Below is a small trained network, with its code and all its weights. Each question gives an input and a class and asks what happens when units are switched off, that is, made to give their printed mean instead of their output.

import numpy as np


def w(rows, s, z=0):
    codes = np.array(rows[::2]) - 128.0
    scale = np.full(codes.shape[1], s)
    scale[-1] = z or s
    return codes * scale


def f(y):
    return y / 2 * (1 + np.tanh(0.7978845608 * (y + 0.044715 * y**3)))


def log_softmax(a):
    a = a - a.max(-1, keepdims=True)
    return a - np.log(np.exp(a).sum(-1, keepdims=True))


def net(x, mask):
    res = np.array(x, float).reshape(1, 6) / 4 @ E
    y = f(res @ A[0][:, :-1].T + A[0][:, -1])
    res = res + np.where(mask, y, B[0][:, -1]) @ B[0][:, :-1]
    return log_softmax(res[-1] @ U[:, :-1].T + U[:, -1])


A, B = {}, {}
E = w([
[163,213,104,154,77,110,142,103,98,174,125,139],'x0',
[112,220,114,169,154,130,81,176,76,140,64,242],'x1',
[129,139,189,143,124,255,95,159,106,150,162,156],'x2',
[33,105,54,187,103,152,76,103,117,161,195,157],'x3',
[184,114,131,160,119,130,134,137,124,215,138,103],'x4',
[171,128,222,204,176,115,126,112,223,61,124,82],'x5',
],0.0096)
A[0] = w([
[102,104,156,18,137,111,150,130,133,5,105,124,107],'neuron 0',
[135,114,121,51,132,170,136,140,111,151,123,152,101],'neuron 1',
[170,215,178,114,117,124,147,122,125,107,121,128,98],'neuron 2',
[180,64,117,110,125,51,173,115,144,141,114,31,84],'neuron 3',
[155,60,192,143,151,116,127,141,153,122,117,103,1],'neuron 4',
[98,163,55,155,124,44,136,98,146,79,124,120,153],'neuron 5',
[142,123,139,81,124,103,149,118,134,106,122,94,24],'neuron 6',
],0.024,0.0065)
B[0] = w([
[1,59,119,195,110,198,53,123,127,154,202,128,214],'neuron 0',
[62,129,61,102,112,85,140,107,127,105,123,120,186],'neuron 1',
[156,123,194,159,191,2,104,144,170,79,89,157,201],'neuron 2',
[22,63,163,170,139,173,63,119,159,75,150,122,251],'neuron 3',
[66,129,51,77,105,85,121,137,82,151,138,155,196],'neuron 4',
[109,138,61,26,115,84,147,156,71,133,90,164,195],'neuron 5',
[115,229,159,201,87,216,76,106,131,144,178,158,166],'neuron 6',
],0.0072,0.027)
U = w([
[97,98,30,67,86,118,133,144,78,177,113,172,240],'0',
[174,151,180,151,189,79,127,177,148,104,33,204,2],'1',
[98,48,216,217,158,152,79,126,212,76,150,129,189],'2',
[205,58,162,141,68,223,215,56,186,162,190,1,24],'3',
],0.0063)

Each question gives the input, the list of numbers given to net, and the class t.
The units are the neurons (one row each of A and B). Each row of codes is followed by its name. A weight is (code - 128) times the scale printed after its matrix; where a second scale follows, it is the last column's (A, B and U).
mask holds one flag per neuron, in row order. A switched-off neuron (its flag False) gives its mean, the last column of its row in B, instead of its output. The means were averaged over made-up inputs and are rounded, as every weight is.
A unit's drop is (log p(t) with every unit on - log p(t) with that unit switched off) / (log p(t) with every unit on - log p(t) with every unit switched off).
The circuit of an input: a set's keep is (log p(t) with only the set's units on - log p(t) with every unit switched off) / (log p(t) with every unit on - log p(t) with every unit switched off). Starting from all 7 units, units are removed one at a time, each time the one whose removal leaves the highest keep (on an exact tie, the one counted first), for as long as the keep stays at least 0.8.
circuit, biggest first: the units of the circuit, biggest drop first
most important unit: the unit with the biggest drop
k most important neurons: the k neurons with the biggest drops, biggest first
drop of u: that unit's drop, to one decimal
input [-3,0,-5,4,-5,1], class 0: most important neuron	[neuron 5]
input [-7,-6,8,4,-1,0], class 0: 2 most important neurons	[neuron 3; neuron 4]
input [-7,-5,4,5,-4,-5], class 0: 3 most important neurons	[neuron 3; neuron 2; neuron 1]
input [-2,-1,0,5,-4,6], class 0: circuit, biggest first	[neuron 3; neuron 2]
input [5,-8,6,2,-7,-2], class 3: circuit, biggest first	[neuron 3; neuron 5; neuron 4; neuron 2]
input [-1,-1,-7,0,-5,1], class 0: 2 most important neurons	[neuron 5; neuron 2]
input [-2,1,8,0,2,0], class 0: 2 most important neurons	[neuron 3; neuron 2]
input [-5,5,-1,5,6,1], class 0: 4 most important neurons	[neuron 3; neuron 2; neuron 0; neuron 6]
input [2,5,8,-5,0,-6], class 1: circuit, biggest first	[neuron 2; neuron 0]
input [0,-7,-7,4,8,-7], class 2: 2 most important neurons	[neuron 3; neuron 4]
input [1,-2,-6,8,7,5], class 0: 3 most important neurons	[neuron 5; neuron 2; neuron 0]
input [3,4,7,-6,-4,1], class 1: 2 most important neurons	[neuron 3; neuron 2]
input [-7,-1,-2,-2,-1,-6], class 2: 2 most important neurons	[neuron 0; neuron 5]
input [8,8,7,2,6,1], class 1: most important unit	neuron 3
input [6,8,6,2,-3,5], class 1: 2 most important neurons	[neuron 3; neuron 0]
input [5,-6,-2,-3,1,-7], class 2: 2 most important neurons	[neuron 3; neuron 4]
input [6,5,-4,-7,5,5], class 1: 2 most important neurons	[neuron 0; neuron 2]
input [1,1,8,-4,4,8], class 1: drop of neuron 0	0.1
input [2,-6,-3,1,7,-3], class 2: drop of neuron 3	0.6
input [6,6,3,-6,-3,1], class 1: drop of neuron 0	0.0
input [-6,7,2,0,-2,-2], class 0: drop of neuron 6	0.1
input [5,3,-5,1,1,7], class 1: most important neuron	[neuron 2]
